In the rows, 128 means zero.
Each row is followed by its class.
[109 130 127 141 127 118 145 111 138 139 155  90 135 129 146 124 120 151
 126 135 129 145 110 108 125 120  99 106 148 123 120 125 147 111 126 100
 156 133 149 147 121 104 147 130 107 145 118 135 133 134 105 114 137]	(184)
[ 92 111 138 120 115 125 119 109 126 136 104 160 127 124 126 132 114 133
 132 143 140 125 113 146 124 122 133 134 105 110 114 142 134 109 111 105
 145 111 136 156 112 139 121 130 131 135 129 145 111 125 124 134 137]	(165)
[131 123 108 127 128 122 121 131 117 144 135 118 142 127 144 118 142 128
 102 109 152 142 131 128 132 120 117 132 117 126 115 129 116 125 120 108
 123 118 127 130 144 125 126 113 137 119 126 128 136  98 144 129 136]	(96)
[ 95 113 153 126 133 113 136 130 136 106 127 103 116 131 144 134 128  95
  96 124 121 116 128 143 129 115 136 104 105  79 134 140 138 112 109 113
 153 103 115 129 140 171 143 178 129 129 150 120 127 145 107 100 141]	(115)
[124 139 135 160 127 114 114 147 126 118 117 123 120 129 108 125 118 116
 119 146 136 140 137 127 129 109 134 131 111 114 138 119 128 133 116 102
 122 114  98 122 137 126 131 134 142 140 123 132 125 111 140 100 123]	(115)
[112 137 115 158 104 154 108 102 136 120  99 115 131 118 118 109 160 114
 102 100 126 114 133 114 126 109 118 152 106 124  98 125 113 136 137 123
 116 137 113 128 135 131 129 134 125 111 143 106 108 125 139 130 159]	(73)
[112  95 115 107 116 121 128 131 122 133 132 154 125 123 141 132 119 127
 126 121 139 125 126 138 121 114 132 102 118 129 146 130 110 119 124 155
 125 112 123 139 123 149 150 132 133 119 137 120 111 126 138 128 132]	(98)
[113 131 119 139 118 135 132 140 104 114 123 165 153 127 125 110 112 111
 125 145 128 116 131 132 118 113 170  98 123 149 140 136 127 104 118 154
 167 122 100 156 109 152 115 151 132 158 133 154 131 128 141  95 134]	(98)
[123 118 109 121 151 127 147 145 121 123 128 144 112 125 131 115 118 113
 129 145 139 137 110 148 115 128 111 104 115 103 135 140 154 151 102 113
 132 136 138 124 114 133 133 131 141 121  96 125 151 147 125 125 117]	(73)
[146 126 115 121 154 140 147 122 130  97 140 147  79 128 112 127 112 149
 136  94 112 165 109 155 115 150 130 132 101 115 149 158 138 102  82  89
 120 127 150 138 141 171 114 148 102 123 106 148 127 115 132 110 141]	(184)
[134 115 145 132 137 113 162 124 134 131 105 141 162 144 135 151 132 122
 116 124 139 101 137 144 121 177 116 126 129 105 138 123 139 115 117  93
 130 129 148 153 138 112 152 128 130 130 102 136 126 154 115  80  96]	(105)
[122 103 146 151 123 124 127 140 149 139  94 132 139 124 118 115 135 119
 101 123 139 117 120 115 119 129 132 116 112  97 122 125 132 127 110 108
 142 116 106 128 124 132 127 144 124 115 140 136 126 121 116 121 119]	(113)
[120 103 118 154 125 130 136 106 151 125 108 101 131 147 137 114 119 146
 132 127 143 143 125 138 135 146 120 130 106 135  91 140 119 111 118  84
 155 125 145 140 140 140 121 122 125 118 115 145 144 129 127 113 132]	(75)
[113 108 135 139 116 117 113 123 134 142 126 121 141 116 142 140 111 124
 104 155 137 137 121 143 118 144 122 118 124  97 115 130 127 135 121  92
 124 129 141 119 131 122 147 116 118 112 129 119 120 124 101 128 101]	(218)
[104 118 110 148 143 123 127 122 137 133 128 137 150 131 121 138 152 137
 130 120 141 140 136 142 120 126 120 125 106 121 123 130 125 107 109 152
 130 130 151 132 151 142 140 125 112 135 135 136 130 136  98 118 129]	(13)
[117 121 145 126  90 125 115 107 137 124 109 130 115 120 135 123 115 120
  98 107 148 123  95 135 133 153 143 126 138 120 123 137  98 124 116 132
 125 144 116 138 106 118 129 142 135 124 143 143 104 120 136 116 150]	(73)
[103 111 128 158 102 124 118 118 125 111 111 124 129 145 139 111 165 140
 134  99 136 113 122 127 138  99 149 121 114 109 116 124 152 133 110 138
 143 125 121 152 136 146 131 169 127 145 135 144  92 143 107 109 144]	(96)
[134 118 112 152 110 137 102  89 163 135 117  95 130 126 140 108 111 141
 132 148 136 136 102 128 130 158 112 119 106 112  66 124 142 132 130  88
 121 135 137 150 115 124 117 146 126 112 116 120 114 109 129 166 124]	(73)
[111 150 129 128 145 114 143 108 135 139 134 112 123 107 129 143 119 107
 107 156 119 132 143 144 101 166 108 123 139 135 123 132 105 110 125 140
 139 130 128 125 132 124 140 107 111 125 140 143 136 128 121 148 141]	(113)
[129  98 155 128 121 133 149 126 153 124 120 139 109 125 149 127 107 126
 141 138 138 122 120 163 134 160 139 123 110 137 111 146 108 130 122 112
 147 123 114 128 142 143 130 160 135 122 139 141 113 129 121 112 129]	(113)
[112 108 103 102 123 133 104 132 130 136 123 155 153 110 150 113 102 118
 119 172 136 146 124 147  84 132 131 108 101 146 120 131  99 121 121 160
 120 147 126 110 112 130 130 109 127 118 138 135 118 108 100 138 116]	(75)
[128 126 130 137 124 121 124 116 144 120 111 102 135 150 153 119 126 118
 133 134 126 103 140 130 149 131 115 132 113 143  76 124 107 143 167 111
  96 138 105 141 130 115 132 124 143 128 120 110 114 131 139 148 146]	(13)
[116 108 137 112 128 115 138 115 136 137 114 135 173 142 147 137 107 149
 144 144 145 127 118 147 124 188 130 100 138 131 127 141 116 106 128 131
 159 121 162 134 135 116 142 133 126 135 116 146 128 150 105  89 100]	(218)
[ 58 141 108 116 127 160 142  86 101 164 121  75 159  98  95 132 138 141
  72 123 132 106 137  90 117 103  92 151 166 118 151 136 169  90 174  89
 172  76 112 145  96 119 102  97  77 160 139 107 178 123 129 123 181]	(115)
[131 122 111 129 147 119 145 143 139 110 160 153 139 123 138 131  93 149
 141 134 114 143 132 121 122  92  99 109 146  99 125 114 138 136 135 116
  91 143 128 137 105 122 136 113 143 150  95 124 109 126 118 107 116]	(184)
[181 163 166 111 165 130 123 116 151 115 132 127 148 102 167 125 104 149
 132 178 113 133 146 150 138 175 129 109  84 183 106 141 131 116 134 167
 122 189 121 139 131  92 135  97 172  86  91 144 149 148 146 126 109]	(86)
[167 136 110 139 132 156 101 125 129 146 122 123 132 136 146 120 133 106
  95 124 139 163 137 123 138 169 120 131 130 156 104 131  94 117 142  92
 136 148 145 145 137 130 107 125 119 113 131 106 141 109 146 139 145]	(73)
[129 122 122 119 144 131 107 128 123 150 113 117 139 121 128 118 111 131
 100 150 136 155 126 122 127 143  99 137 108 117 114 139 124 124 137  83
 108 130 122 124 137  86 118 100 126 113 119 147 163 106 129 138 118]	(96)
[ 98 147 136 145 139 128 110 116 113 114 107 139 122 124 115 148 133 117
 116 125 132 117 112 121 147  99 112 156 128  93 114 135 124 125 131  85
  63 141 138 132 152 132 129 136 126 151 127 126 139 157 115 143 122]	(113)
[125 144 139 143 127 124 123 146 114 131 150 121 133 155 137 131 113 105
 140 162 126 127 115 125 130 123 120 107 150 135 126 122 103 147 143 103
 141 113 117 154 112 124 134 152 122 168 137 121 158 145 133 115 135]	(218)
[130 139 168 151 139 124 115 103 135  89 114 115 129 130 112 128 115 137
 110 149 148 123 133 144 133 105 155 113 108  92 133 117 163  87 116 109
 121 149 134 144 124 144 122 164 136 149 116 164  90 123 127  82 111]	(73)
[122 171 141 151 122 148 100 125 169 105  93  71 163 131 100 111  91 146
 145 130 128 135 139  93 147 152  92 120 115 125 107 128 101  97 175 120
 149 132 126 120 113  98 111 115 150 126 123 103 128 120 135 116 128]	(86)
[121 147 151 145 137 133 109  96 161 126 148 134 125 137 132 119 107 161
 133 112 111 112 130  88 153  89 146 159  97 157 101 116 127 126 130 106
  90 155 113 149 133 137 125 123 149 109 122 147 107 125 127 160 120]	(61)
[134 111 177 146 123 118 155 117 178 141 110 116 110 140 121 135 105 129
 141 141 141 139  91 129 107 163 114 102 143 116 137 125 115 121  99  79
 160 128 119 130  89 120 115 170 110 125 131 153 168 152 107  87 122]	(73)
[105 126 121 153 129 119 117 127 146 125 132 133 120 125 145 120 132 138
 123 123 147 127 130 124 123 110 122 126 111 130 114 119 119 130  93 122
 156 128 115 143 133 142 135 133 137 115 141 116 111 131 126 130 130]	(75)
[148 109 142 130 120 139 126 117 128 142 129 161 136 125 137 134 107 150
 148 130 138 140 111 142 126 156 114 122 112 113 137 135 130 115 134 109
 145 112 161 137 143 113 136 129 104 135 129 150 115 139 132  90 124]	(115)
[102 130 126 149 133 127 124 133 125 117 124 112 112 137 114 131 141 127
 127 108 129 146 129 122 133 115 109 126 109 102 132 145 123 113 134 129
 153 115 128 139 135 132 115 135 129 128 138 113 131 131 137 129 157]	(113)
[116 118 136 144 120 119 117 122 119 147 133 133 117 123 143 128 130 140
 117 144 141 125 146 136 129  93 138 123 126 121 115 120 143 145 124  95
 119 140 104 125 143 121 137 127 117 136 127 125  89 122 123 134 135]	(218)
[102 152 129 116 150 143 151 106 109  98 155 168 153  85 102  88 114 128
 107  78  86 103 132 118 106  47 181 103 141 158 134 102 177  89 109 188
 201 134  87 169 115 188 126 158  96 141 117 157  96 133 128  81 159]	(86)
[ 98 150 119 156 138 128 143 143 156 131 138 158 139 143 123 149 124 128
 126 124 123 110 136 114 118 132 108 109 133 150 139 118  98 119 111 128
 145 119 114 144 137 137 193 112 118 167 126 141 164 147  86 107 139]	(105)
[123 126 168 152 122 118 128 107 163 127 131 140 138 165 135 121 118 135
 112  79 144 134 105 126 134 153 160  99 126 122 138 131 114  95 102 124
 166 148 136 158 127 115 118 147 125 136 128 155 132 154 123  97 148]	(96)
[129 124 135 129 136 137 121 119 145 139 143 113 141 152 140 113 150 124
 120 117 159 106 135 139 150 181 147 126 121 143 100 123  96 134 128 124
 173 127 117 157 129 143 140 139 143 126 138 140 100 118 131 123 137]	(96)
[129 108 120 112 185 116 133 108 135 125 136 117 139 140 126 110 153 128
 116 131 134 132 134 162 118 129 117 115 115 150 113 124 121 118 100 117
 144 124 138 141 129 139 125 105 115 109 111 134 173 125 123 108 141]	(13)
[109 104 128 138  98 123 122 139 132  90  94 154 134 136  97 119 133 127
 132 101 121 115 117 158 118 105 139  97 109  94 161 139 122 123 115 124
 110 101 104 127 112 159 125 166 120 147 127 124 121 139 111  81 133]	(98)
[118 120 143 136 119 127 125 123 120 119 116 137 136 128 120 126 116 137
 127 120 119 108 126 105 143 106 123 135 114 120 129 136 136 134 128 124
 138 119 122 118 131 129 118 128 121 124 136 137 115 143 107 111 114]	(61)
[174 159 116 119  94 166  98 132 131 101 141 112  85 129 143 141 137 129
 163  69 143 103  87 148 163 234 122 111 150 109 121 131 102 160 109 177
 206 138 110 147  69 166 124 156 123 121  98 119  99 130 151 138 155]	(13)
[123 129 138 140 117 114 111 111 126 130 109 126 112 146 156 130 103 124
 113 134 139 127 130 111 143 124 111 138 122 132 116 128 100 116 152  74
 108 130 130 131 147 115 117 121 120 128 125 125 112 129 152 138 133]	(61)
[151 113 140 144 148 120 154 115 129 142 125 107 150 105 104 119 137 136
 120 117 134 124 138 158 117 131 140 127 117 110 124 124 170 134 103 126
 132 126 126 122 137 100 136 124 111 118 128 146 107 124 131 105 113]	(86)
[122 112 130 125 130 135 126 119 146 135 129 123 120 133 128 120 108 134
 123 127 126 135 115 127 124 130 119 116 117 118 120 132 129 130 123 113
 119 122 125 134 118 142 134 136 115 126 128 125 129 126 124 148 140]	(218)
[113 132 120 121 163 118 134 134 121 117 167 117 140 120  96 116 112 140
 113 132 126 151 133 124 115 114 133 101 125 118 144 135 163 131  92 162
 171 125 106 129 100 129 113 106 139 122 139 121 153 137 145 138 141]	(218)
[112 109 122 134 167  83 178 156 138 123 140 136 170 131 109 148 102 144
 154 144 126 166 138 143  78 117 159  75 121 184 136 128 137 116 109 187
 191 125  98 130 120 130 126  98 158 135 121 138 174 157 125 153 113]	(113)
[147 133 152 144 135 126 139 140 121 142 124 143 126 118  90 138 132 117
 119 119 124 118 127 124 130 125 145 139 112 104 139 131 153 149  87 125
 129 114 111 107 135 136 121 135 122 122 126 138 147 128 129 121 105]	(218)
[ 95 102 169 145 126  86 157 152 147 130 110 149 115 136 117 133 121 135
 121 132 130 134 101 123  97  71 156 100 106 100 157 122 153 106 100  85
 117 104  75 137 142 154 146 178 114 139 142 152 143 136 101  84 121]	(165)
[141  97 146 142 104 119 124 143 117 137 106 176 105 135 138 135 142 128
 111  97 144 112 128 145 123 122 141 134  71  95 145 138 133 146  90  91
 144 125 102 118 162 147 135 133 116  96 145 149  97 147 120 123 131]	(61)
[128 141 149 167 137 136 127  88 160 112 116 103 128 141 126 146 128 119
 126 133 110 135 152 102 135 121 133 144 111 143  86 127 105 114 136 121
 104 150 118 134 120 135 114 138 145 130 124  99 117 147 170 154 144]	(75)
[149 151 163 139 156 126 136 146 153 124 126 135 127 141 115 134 128 113
 141 119 126 149 119 139 108 191 169 119 125 148 159 122 130 118  98 119
 168 134 135 139 139 135 128 132 122 135 123 157 197 154 109  89 113]	(113)
[155 134 167 159 132 131 154 131 107 148  88  97 131 106  70 123 126 119
 110 127 112 142 125 103 134  81 130 152 111 114 150 152 157 132 138 150
  66 118 107 116 125  94 113 109 130 138 146 146 110 120 143 142 140]	(165)
[122 135 149 158 142 136 126 116 144 100 122 128 120 138 107 132 143 132
 125 100 125 113 133 104 142 119 136 139 123  79 140 117 156 127 104 126
 144 101 116 124 128 147 126 152 142 140 136 127 110 142 130 114 130]	(96)
[112 125  98 115 122 120 112 134 121 124 141 137 116 137 147 109 113 104
 107 164 143 102 129 137 129 110 106 117 118  97 115 119 119 151 129 113
  85 128 142 128 113 131 147 140 145 132 117 123  95  99 114 138 113]	(73)
[128 132  88 157  97 123  90 143 110 124 152 106  78 134 161 104 153 117
 166  95 126 146 119 140 162  88 157 142  94 164  96 132 125 167 160 139
 136 134  96 135 153 171 144 119 144  96 125 104  91 112 137 180 161]	(98)
[120 136 170 171 141 114 134  96 166 123 151 148 104 137 120 140 155 142
  99  90 129 139 100 123 152 149 202 182 111 124 108 146 103 102 104   4
 120 123 130 142 169 199  95 122 132 109 124 145 172 133 144 103 128]	(184)
[131 137 139 168 124 123 124 140 141 112 107 131 122 143 117 133 139 136
 151 128 137 134 121 145 128 126 140 113 111 123 119 123 140 120 116 120
 149 123 111 158 135 140 138 154 126 146 122 134 131 134 141 107 131]	(165)
[124 158 191 121 109 106  65 117 145 161 137  81 101 123  96 156  81 134
  90 169 140 165  89  84 133 140 137 128 115 135 178 120 144 115 146 112
  94 160 117  98 117  68 145 136  88 117 160 148 139 148  70 183  94]	(73)
[166 116 144 162 131 110 113 100 156  89 128 159 102 137 196 132 152 150
 168 148 140 126 141 145 121 138 113 103 108 102  84 113 138 137 112  98
 113 172 129 142 105 125 126 130 134 140 114 133  85 171 168 137 144]	(98)
[143 140 114 134 158 130 130 160 134 142 123  97 118 149 136 166 129 110
 128 157 136 179 144 137  97 192 106 104 134 134 154 145  92  98 150  92
 173  91 106 121 115 147 126 133  98 152 146 118 192 132 157 145 151]	(75)
[158 127 181 176 128 133 150 149 181 148 137 188 125 141 120 151 118 133
 127  78 133  95 174  66 143  84 150 139 112 112 118 112 109 134 103  92
 157 131  96  99 112 171 111 120 150  98 160 103  78 149 150 150 124]	(75)
[138 123 154 137 143 118 172 144 118 143 118 124 120 129 132 133 162 107
 102 123 144 124 146 136 121 116 151 132 113 134 140 139 141 122 105  96
 150 101 102 132 151 157 128 127 134 130 151 119 152 129 147 106 155]	(165)
[113 107 103 139 125 126 113  90 121 131 139  99 126 108 136 114 146 138
 143 137 114 146 125 151 121 100 122 113 133 165  91 130 136 133 124 136
 143 125 118 160 100 122 116 128 104 129 123 113 132 109 130 139 153]	(98)
[136 126 132 114 129 107 136 124 135 106 122 144 134 157 160 125 129 120
 142 102 126 101 140 115 128 119 141 135 123 155 113 116  97 123 117 141
 146 120 109 125 125 162 108 139 138 140 143 160 136 139 126 122 142]	(61)
[121 139 123 106 119 151 116 130 130 134 133 115 134 126 138 125 149 105
 121 128 122 130 137 124 116 149 110 123 131 145 139 111 117 142 124 179
 164 142 137 119 120 111 147 122 125 117 140 113 147 146 121 144 146]	(13)
[103 113 136 169 121 105 146 125 127 119 102  99 121 155 145 137 153 139
 138 118 138 132 139 147 142 104 117 116 109  82 111 146 164 128 132  77
 157 108 130 130 163 102 139 151 152 135 122 116 119 145 127 107 143]	(73)
[104 107  98  86  85 118 119 160 103 113 126 137 133 122 152 111  85 112
 111 127 116 126 100 123 130  89  78 115 121 107 127 132  99 136 156 131
  93 110 119 123 127 130 142 156 137 119 132 120 103 100  99 121 124]	(115)
[140 140 162 149 150 103 137 151 131 127 117 134 126 140 130 140 146 122
 127 125 119 133 142 119 128  97 148 121 122 152 146 128 126 122 129 133
 127 115  89 136 130 128 132 157 135 141 133 128 141 146 159 119 129]	(75)
[118 130 137 123 121 134 113 109 134 128 113 102 140 128 122 113 107 136
 126 133 115 124 136 100 144 109 106 135 120 134 112 127 113 132 151 129
  93 134 115 118 119  88 124 134 128 133 120 126 104 125 135 133 131]	(13)
[161 138 110 128 127 148 115 113 149 120 127 101 103 136 126 126 136 133
 150 100 131 139 125 136 128 174 108 146 117 119 114 123 134 144 136 132
 109 146 149 127 120 115 112 138 122 110 120 112 123 119 140 143 130]	(73)
[133 121  91  89 146 137 129 146 143 131  91 159 139 118 116 121 136 117
 141 112 145 140 137 122 102 162  97 148 127 153 130 110 114 141 123 172
 139 137 124 105  95 121 120 106 137 120 107 135 159 122 115 130 119]	(73)
[131 127 144 142 138 140 159 136 120 113 134 146 138 145 130 146 182 141
 142  74 116 120 151 114 137 133 175 137 127 129 149 124 152 114 136 160
 136 116 137 154 171 163 141 172 137 153 136 122  91 134 117  80 124]	(96)
[152 118 138 138 161 127 116  95 120 134 158 132 137 126 135 144 130 156
 150 149 132 142 155 185 121 133 151 106 117 137 105 142 133 118 101 120
 162 127 143 133 135 144 114 119 113 123 139 133  98 124 148 134 135]	(218)
[150 134 133 126 133 140 130 138 126 121 154 115 131 122 150 128 130 108
 135 127 120 129 136 105 142 139 137 133 149 145 119 119 121 161 177 153
 130 131 107 118 101 114 134 114 150 130 121  86 118 135 176 134 139]	(113)
[118 109 138 139 104 121 123 132 149 140 131 117 129 136 133 125  97 150
 143 130 133 141 110 119 130 126 103 108 123 107 125 135 115 138 131 123
 132 125 137 110 131 106 141 139 123 114 141 128 107 137 114 138 115]	(218)
[ 97 114 122 122 119 133 138 124 156 126 141 128 136 129 125 115 100 132
 110 111 142 138 113 128 123 145 136 112 112 102 130 145 123 107 138 108
 121 126 126 120 110 162 118 119 128 128 124 121 125 116 113 120 142]	(96)
[154 124 143 123 119 121 134 121 141 133 112 124 113 113 147 139 105 112
 112 141 123 133 137 137 127 146 113 142 100 113  99 136 129 134 120 123
  78 152 124 117 127 110 125 132 135 113 126 130  82 111 126 168 117]	(165)
[179 170 150  84 153 108  73 130  84 123 135 162 118 103 142 158 108 130
 146 154 138 124  97 126 128 124  96 158 160 121 129  93 125 160 147  89
 109 107  62  84 112  53 118 123 112 155 103 163 168 121 180 143  97]	(96)
[100 100 131 145 118 109 136 126 128 114 106 118 117 144 138 130 153 119
 136 110 128 123 126 127 127  95 140 135 112  96 117 127 142 127 128 129
 136 112 111 149 126 141 121 164 141 138 133 117 103 137 138 115 149]	(184)
[105  93 123 109 131 121 132 124 135 140 128 157 125  94 106 125 108 127
 113 144 130 103 171 128  99  70 131 125 105  94 142 115 162 153  96 144
 100 121  86  96  97 127 122 127 124 119 144  94  58 125 130 140 128]	(184)
[126  96 123 149 116 114 140 150 133 134 109 176 155 155 143 137 133 111
 134 133 135 128 107 149 114 180 137 112 122 140 117 149  77 122 138 133
 167 114 126 143 134 122 117 116 130 136 139 134 152 129 110  96 124]	(105)
[119 134 129 161 149 121 129  87 182 146 155 142 126 150 135 119 145 127
 173 135 123 128 151 111 129 135 147 138 139 156  78 102 131 128 148 166
 114 146 159 154  99 141 103 103 131 140 125  91 116 120 158 151 156]	(218)
[136 115 142 126 122 120 126 113 144 145  91  95 156 142 137 132 109 129
 108 143 133 123 115  92 123 163 116 135 127 147 115 122 123 110 158 121
 109 145 134 121 125  75 135 102 108 135 119 160 158 130 103 135 103]	(105)
[145 136 113 171  85 129 106 102  71 163 106 125 109 122 120  99  70  85
  71 179 155 126  77 138 143 124  76 139 141  94 115 131 112 136 118  58
 102 140 108 134 141  76 113 135  55 160 118 212 124 114 132 118 140]	(61)
[ 97  95  95 102 124 140 128 111 129 109 130 127  88 147 154  93 148 115
 139  98 133 110 123 154 153 141 134 140 104 105  96 143 114 149 131 108
 111 114 162 144 139 184 126 148 141 117 109  96  75 114 142 140 155]	(13)
[115 156 169 129 110 134 107 164 114 145 126 147  99  85 109 120 121 115
 152 153 120 134 124 105 102  19 128 141 114 106 176  87 185 170 120 137
 137 138  43  67 133  87 149 164 132 111 160 127 111 159 140 146 127]	(86)
[129 126 175 121 119 116 140 125 135 120 112 166 111 124 101 134 141 159
 141 122 124 107 123 114 133 118 155 136  92 108 144 135 160 128  91 114
 101 135 115 129 149 131 125 160 144 120 133 135  98 147 139 115 113]	(184)
[ 90 128 152 152 153 116 146 121 144 120 106 103 136 146 113 146 165 123
 113  97 123 127 132 111 126 129 150 128 128 107 130 130 155  99 141 102
 165  96  98 155 127 154 118 139 129 146 127 118 178 144 129 109 152]	(96)
[102 109  92 109 100 145 107 124 120 140 112 122 142 131 143  97 124 111
 120 150 133 109 137 136 129 128 131 143 125 140 106 127 114 146 161 109
  85 115 127 120 137 131 129 119 131 129 148 104 106  83 126 138 135]	(61)
[120 116 131 146 120 125 133 124 140 143 134 114 130 138 129 127 130 149
 145 119 134 131 125 137 133 139 124 134 126 117 118 135 133 136 133 105
 146 106 147 131 144 127 131 123 114 132 140 139 135 127 113 124 126]	(218)
[137 145 166 126 168 127 103  97 176 157 132 123 104 111 157 138 110 147
 133 141 123 157 126 126 139 143 104 138 119 129  87 126 153 123 180  60
  98 163 105 110 146  82 136 114 102 111 112 127 134 155 162 209 131]	(96)
[149 112 135 147 121 112 134 147 140 100  95 133 118 160 116 149 156 142
 153  76 132 114 116 121 143 142 124 128 126  98 139 122 131 118 123 132
 122  99 118 157 126 149 128 178 129 144 124 130 122 132 159 104 122]	(105)
[162 123 148 155 155 124 173  85 184 110 149 135 132 134 139  74 143 132
  97 103 152 126  90 150 133 218 179 145  93 122 111 138 125  77 127 107
  65 138 169 168 152 175 114 134 119 133 100 168 108  73 161  46 131]	(13)
